Here is a tiny trained network, its code and every weight. The questions are about switching its units off for an input and a class, where a switched-off unit gives its printed mean instead of its output.

import numpy as np


def w(rows, s, z=0):
    codes = np.array(rows[::2]) - 128.0
    scale = np.full(codes.shape[1], s)
    scale[-1] = z or s
    return codes * scale


def norm(h):
    return h / np.sqrt((h * h).mean(-1, keepdims=True) + 1e-5)


def f(y):
    return np.maximum(y, 0)


def log_softmax(a):
    a = a - a.max(-1, keepdims=True)
    return a - np.log(np.exp(a).sum(-1, keepdims=True))


def net(x, mask):
    res = np.array(x, float).reshape(1, 7) / 4 @ E
    u = 0
    for l in range(3):
        y = f(norm(res) @ A[l][:, :-1].T + A[l][:, -1])
        res = res + np.where(mask[u : u + 9], y, B[l][:, -1]) @ B[l][:, :-1]
        u += 9
    return log_softmax(norm(res)[-1] @ U[:, :-1].T + U[:, -1])


A, B = {}, {}
E = w([
[130,128,128,130,128],'x0',
[212,178,159,84,118],'x1',
[189,3,76,128,194],'x2',
[131,128,129,132,126],'x3',
[143,168,26,164,143],'x4',
[132,126,128,134,128],'x5',
[128,128,129,130,130],'x6',
],0.0046)
A[0] = w([
[67,81,88,171,109,95],'L0N0',
[141,186,113,153,82,174],'L0N1',
[254,231,65,113,145,145],'L0N2',
[140,171,89,162,67,157],'L0N3',
[139,139,70,120,160,70],'L0N4',
[162,87,25,113,125,118],'L0N5',
[89,105,194,193,161,135],'L0N6',
[204,144,226,95,179,73],'L0N7',
[123,58,175,121,165,254],'L0N8',
],0.008,0.0022)
B[0] = w([
[142,150,41,163,1,198],'L0N0',
[109,108,159,133,196,203],'L0N1',
[115,121,77,145,69,255],'L0N2',
[81,131,136,107,189,193],'L0N3',
[158,99,108,88,143,167],'L0N4',
[130,164,188,168,183,222],'L0N5',
[74,121,108,92,108,187],'L0N6',
[101,100,100,143,52,216],'L0N7',
[172,78,202,81,104,242],'L0N8',
],0.0071,0.005)
A[1] = w([
[140,133,14,46,83,142],'L1N0',
[97,43,85,145,148,70],'L1N1',
[107,183,88,145,48,114],'L1N2',
[1,175,167,127,232,146],'L1N3',
[191,38,88,91,153,197],'L1N4',
[172,95,149,168,194,3],'L1N5',
[94,233,32,205,214,71],'L1N6',
[59,210,97,81,77,118],'L1N7',
[242,71,136,110,87,92],'L1N8',
],0.0064,0.0016)
B[1] = w([
[143,166,115,188,74,202],'L1N0',
[132,180,105,145,109,181],'L1N1',
[126,84,192,223,123,221],'L1N2',
[219,94,183,158,141,218],'L1N3',
[3,232,123,222,139,234],'L1N4',
[79,139,153,111,211,152],'L1N5',
[110,105,124,4,128,254],'L1N6',
[148,124,111,166,155,243],'L1N7',
[151,206,162,140,158,234],'L1N8',
],0.0064,0.0044)
A[2] = w([
[68,95,201,100,29,202],'L2N0',
[30,40,127,198,138,9],'L2N1',
[172,79,144,184,186,97],'L2N2',
[141,133,136,147,67,154],'L2N3',
[225,152,199,101,156,86],'L2N4',
[146,201,157,139,119,103],'L2N5',
[116,61,157,23,111,22],'L2N6',
[96,174,2,117,194,250],'L2N7',
[103,158,220,148,185,190],'L2N8',
],0.0073,0.0019)
B[2] = w([
[178,97,52,80,138,254],'L2N0',
[183,212,139,165,120,185],'L2N1',
[39,141,192,154,183,151],'L2N2',
[129,164,67,143,125,182],'L2N3',
[129,222,74,209,120,168],'L2N4',
[57,72,118,188,179,167],'L2N5',
[169,132,154,1,83,155],'L2N6',
[168,54,220,30,95,209],'L2N7',
[86,106,123,93,245,223],'L2N8',
],0.0057,0.0069)
U = w([
[81,162,161,133,252,77],'0',
[146,106,127,6,107,254],'1',
[111,168,84,172,48,71],'2',
],0.013,0.00092)

Each question gives the input, the list of numbers given to net, and the class t.
The units are the neurons (one row each of A and B). Each row of codes is followed by its name. A weight is (code - 128) times the scale printed after its matrix; where a second scale follows, it is the last column's (A, B and U).
mask holds one flag per neuron, layer by layer. A switched-off neuron (its flag False) gives its mean, the last column of its row in B, instead of its output. The means were averaged over made-up inputs and are rounded, as every weight is.
A unit's drop is (log p(t) with every unit on - log p(t) with that unit switched off) / (log p(t) with every unit on - log p(t) with every unit switched off).
The circuit of an input: a set's keep is (log p(t) with only the set's units on - log p(t) with every unit switched off) / (log p(t) with every unit on - log p(t) with every unit switched off). Starting from the 12 units with the biggest drops (on a tie, the unit counted first), units are removed one at a time, each time the one whose removal leaves the highest keep (on an exact tie, the one counted first), for as long as the keep stays at least 0.8.
units of the circuit, in order: the units of the circuit, biggest drop first
most important unit: the unit with the biggest drop
k most important neurons: the k neurons with the biggest drops, biggest first
k most important neurons of layer l: the k neurons of layer l with the biggest drops, biggest first
drop when u is switched off: that unit's drop, to one decimal
input [-3,6,-1,6,3,1,0], class 2: most important unit -> L0N2
input [4,-8,1,-7,8,2,2], class 1: units of the circuit, in order -> [L1N6 L2N7]
input [3,-7,7,0,8,2,6], class 1: units of the circuit, in order -> [L2N7 L1N2]
input [-5,3,2,-8,8,6,5], class 1: 3 most important neurons -> [L0N2 L2N7 L0N5]
input [-5,7,-8,2,6,-3,5], class 0: units of the circuit, in order -> [L0N1 L2N5]
input [-4,-7,4,6,-4,-5,3], class 2: 3 most important neurons -> [L0N0 L1N6 L1N4]
input [-2,6,-6,6,-4,1,1], class 0: 3 most important neurons -> [L0N0 L0N8 L0N1]
input [-5,-3,-5,7,6,8,4], class 1: 4 most important neurons -> [L1N6 L0N8 L2N7 L0N5]
input [1,7,-4,6,-1,-6,5], class 2: 3 most important neurons -> [L0N2 L0N7 L0N5]
input [7,8,-6,7,-7,6,-7], class 2: units of the circuit, in order -> [L0N7 L1N6 L2N7]
input [-4,-5,0,3,8,1,-6], class 1: 3 most important neurons -> [L1N6 L2N7 L0N5]
input [1,-7,-7,-6,3,4,6], class 0: 3 most important neurons -> [L0N2 L0N7 L0N1]
input [-5,-4,3,4,0,7,2], class 2: 3 most important neurons -> [L0N0 L0N1 L0N6]
input [3,2,8,-5,-7,1,-5], class 0: units of the circuit, in order -> [L1N4]
input [2,-3,-1,1,-4,6,0], class 1: 2 most important neurons -> [L0N8 L0N2]
input [7,7,-7,-1,-6,-5,-1], class 0: 2 most important neurons -> [L0N0 L0N8]
input [-8,7,1,-5,8,1,6], class 1: 3 most important neurons -> [L1N6 L2N7 L0N5]
input [5,-4,0,3,7,-4,0], class 1: 2 most important neurons -> [L1N6 L2N7]
input [4,-2,1,8,4,-6,1], class 1: 2 most important neurons -> [L1N6 L0N5]
input [5,-8,7,-3,1,1,-1], class 2: units of the circuit, in order -> [L0N0]
input [3,-4,3,8,4,-5,-6], class 1: 3 most important neurons of layer 0 -> [L0N5 L0N7 L0N2]
input [7,5,-7,8,-5,4,-6], class 0: 3 most important neurons -> [L0N0 L0N8 L2N8]
input [-5,-6,5,1,1,2,-4], class 2: 3 most important neurons of layer 1 -> [L1N1 L1N3 L1N2]
input [-2,0,-2,-7,6,2,-4], class 1: drop when L2N8 is switched off -> 0.0
input [6,5,8,8,7,-2,6], class 0: drop when L0N5 is switched off -> 2.5
input [-8,1,-7,5,5,0,-6], class 0: drop when L1N3 is switched off -> 0.4
input [-6,5,-1,-7,2,8,5], class 2: drop when L0N2 is switched off -> 0.4
